Below are the code and all the weights of a small trained network. Each question names an input and a class and asks about switching units off, where a switched-off unit gives its printed mean instead of its output.

import numpy as np


def w(rows, s, z=0):
    codes = np.array(rows[::2]) - 128.0
    scale = np.full(codes.shape[1], s)
    scale[-1] = z or s
    return codes * scale


def norm(h):
    return h / np.sqrt((h * h).mean(-1, keepdims=True) + 1e-5)


def f(y):
    return y / 2 * (1 + np.tanh(0.7978845608 * (y + 0.044715 * y**3)))


def log_softmax(a):
    a = a - a.max(-1, keepdims=True)
    return a - np.log(np.exp(a).sum(-1, keepdims=True))


def net(x, mask):
    res = np.array(x, float).reshape(1, 2) / 4 @ E
    u = 0
    for l in range(4):
        y = f(norm(res) @ A[l][:, :-1].T + A[l][:, -1])
        res = res + np.where(mask[u : u + 7], y, B[l][:, -1]) @ B[l][:, :-1]
        u += 7
    return log_softmax(norm(res)[-1] @ U[:, :-1].T + U[:, -1])


A, B = {}, {}
E = w([
[143,96,58,135,4,33,185],'x0',
[122,121,221,44,95,31,84],'x1',
],0.0014)
A[0] = w([
[128,166,74,175,154,187,214,239],'0.n1',
[168,66,127,132,66,178,132,163],'0.n2',
[120,144,27,207,189,175,184,116],'0.n3',
[167,116,106,170,15,72,191,163],'0.n4',
[32,152,164,147,194,200,117,254],'0.n5',
[115,109,134,108,143,161,132,200],'0.n6',
[64,133,221,3,100,105,87,90],'0.n7',
],0.0016,0.00052)
B[0] = w([
[163,128,218,80,63,90,112,229],'0.n1',
[61,84,175,92,103,139,106,156],'0.n2',
[162,144,249,88,52,114,141,226],'0.n3',
[55,118,91,25,179,136,63,254],'0.n4',
[167,171,54,86,91,67,50,189],'0.n5',
[129,165,100,123,75,129,79,145],'0.n6',
[203,220,140,198,65,162,135,173],'0.n7',
],0.0016,0.0009)
A[1] = w([
[82,74,109,76,41,105,163,255],'1.n1',
[190,201,135,193,118,124,100,192],'1.n2',
[127,152,81,128,132,123,88,141],'1.n3',
[6,118,160,42,132,50,77,112],'1.n4',
[136,110,43,228,164,180,199,22],'1.n5',
[96,129,17,213,149,220,205,95],'1.n6',
[80,135,138,116,119,140,143,137],'1.n7',
],0.0023,0.00089)
B[1] = w([
[148,140,117,123,199,203,92,250],'1.n1',
[175,67,84,89,125,176,172,159],'1.n2',
[152,60,145,126,119,140,120,135],'1.n3',
[182,118,184,200,120,189,175,179],'1.n4',
[147,169,216,120,58,105,121,149],'1.n5',
[120,140,254,172,75,141,141,191],'1.n6',
[142,153,115,132,128,119,126,130],'1.n7',
],0.0023,0.0018)
A[2] = w([
[117,149,187,146,129,52,136,8],'2.n1',
[144,170,129,178,108,109,110,39],'2.n2',
[155,104,148,110,132,129,91,95],'2.n3',
[104,135,81,160,24,63,189,1],'2.n4',
[71,124,40,130,68,46,207,3],'2.n5',
[120,132,223,56,118,3,98,21],'2.n6',
[81,233,195,166,252,150,113,40],'2.n7',
],0.0023,0.00055)
B[2] = w([
[162,145,162,177,139,174,126,57],'2.n1',
[115,119,158,132,117,131,75,85],'2.n2',
[96,168,84,134,98,139,138,166],'2.n3',
[78,110,198,96,222,120,34,253],'2.n4',
[8,84,110,84,210,144,51,216],'2.n5',
[116,172,195,252,52,218,187,214],'2.n6',
[15,65,88,87,93,31,109,236],'2.n7',
],0.0019,0.00052)
A[3] = w([
[187,98,86,95,77,131,153,249],'3.n1',
[42,86,83,116,93,65,107,118],'3.n2',
[115,194,144,113,209,162,74,90],'3.n3',
[123,110,117,155,139,165,153,133],'3.n4',
[110,159,148,100,181,156,78,63],'3.n5',
[140,140,209,252,80,127,159,131],'3.n6',
[117,98,150,96,127,78,86,164],'3.n7',
],0.004,0.0017)
B[3] = w([
[131,187,149,191,219,131,117,214],'3.n1',
[55,53,160,123,206,177,91,175],'3.n2',
[59,27,123,151,143,142,134,154],'3.n3',
[137,188,166,98,101,56,74,140],'3.n4',
[72,89,99,142,154,112,111,138],'3.n5',
[111,173,207,141,48,254,135,252],'3.n6',
[112,145,85,173,151,210,147,159],'3.n7',
],0.0025,0.0026)
U = w([
[31,20,101,134,201,142,79,180],'0',
[143,188,217,159,22,201,136,176],'1',
[239,219,56,151,207,58,135,165],'2',
[164,102,47,51,16,12,166,10],'3',
[166,104,81,83,51,37,154,30],'4',
[165,105,58,78,33,29,154,28],'5',
[157,109,51,70,20,13,162,18],'6',
[159,103,65,58,31,1,176,1],'7',
],0.0091,0.0073)

Each question gives the input, the list of numbers given to net, and the class t.
The units are the neurons (one row each of A and B). Each row of codes is followed by its name. A weight is (code - 128) times the scale printed after its matrix; where a second scale follows, it is the last column's (A, B and U).
mask holds one flag per neuron, layer by layer. A switched-off neuron (its flag False) gives its mean, the last column of its row in B, instead of its output. The means were averaged over made-up inputs and are rounded, as every weight is.
A unit's drop is (log p(t) with every unit on - log p(t) with that unit switched off) / (log p(t) with every unit on - log p(t) with every unit switched off).
unit that matters most: the unit with the biggest drop
top k neurons: the k neurons with the biggest drops, biggest first
top k neurons in layer l: the k neurons of layer l with the biggest drops, biggest first
drop when u is switched off: that unit's drop, to one decimal
input [6,-6], class 0: top 3 neurons : [1.n4, 2.n5, 2.n6]
input [-3,2], class 2: unit that matters most : 1.n2
input [-3,-1], class 2: top 2 neurons in layer 1 : [1.n2, 1.n1]
input [-3,-3], class 2: top 2 neurons in layer 2 : [2.n4, 2.n5]
input [3,2], class 2: top 2 neurons in layer 1 : [1.n1, 1.n4]
input [8,8], class 0: top 2 neurons in layer 0 : [0.n3, 0.n1]
input [2,3], class 2: top 2 neurons : [1.n6, 0.n3]
input [6,7], class 1: top 2 neurons in layer 2 : [2.n6, 2.n7]
input [0,1], class 2: top 2 neurons in layer 1 : [1.n2, 1.n4]
input [-3,3], class 2: top 3 neurons in layer 0 : [0.n7, 0.n4, 0.n3]
input [5,6], class 1: top 2 neurons : [2.n6, 1.n4]
input [7,8], class 1: top 3 neurons in layer 3 : [3.n3, 3.n5, 3.n7]
input [7,-6], class 0: top 2 neurons : [2.n5, 1.n4]
input [1,-3], class 2: top 2 neurons in layer 3 : [3.n6, 3.n1]
input [0,2], class 2: drop when 1.n2 is switched off : 0.9
input [1,1], class 2: drop when 1.n6 is switched off : 0.5
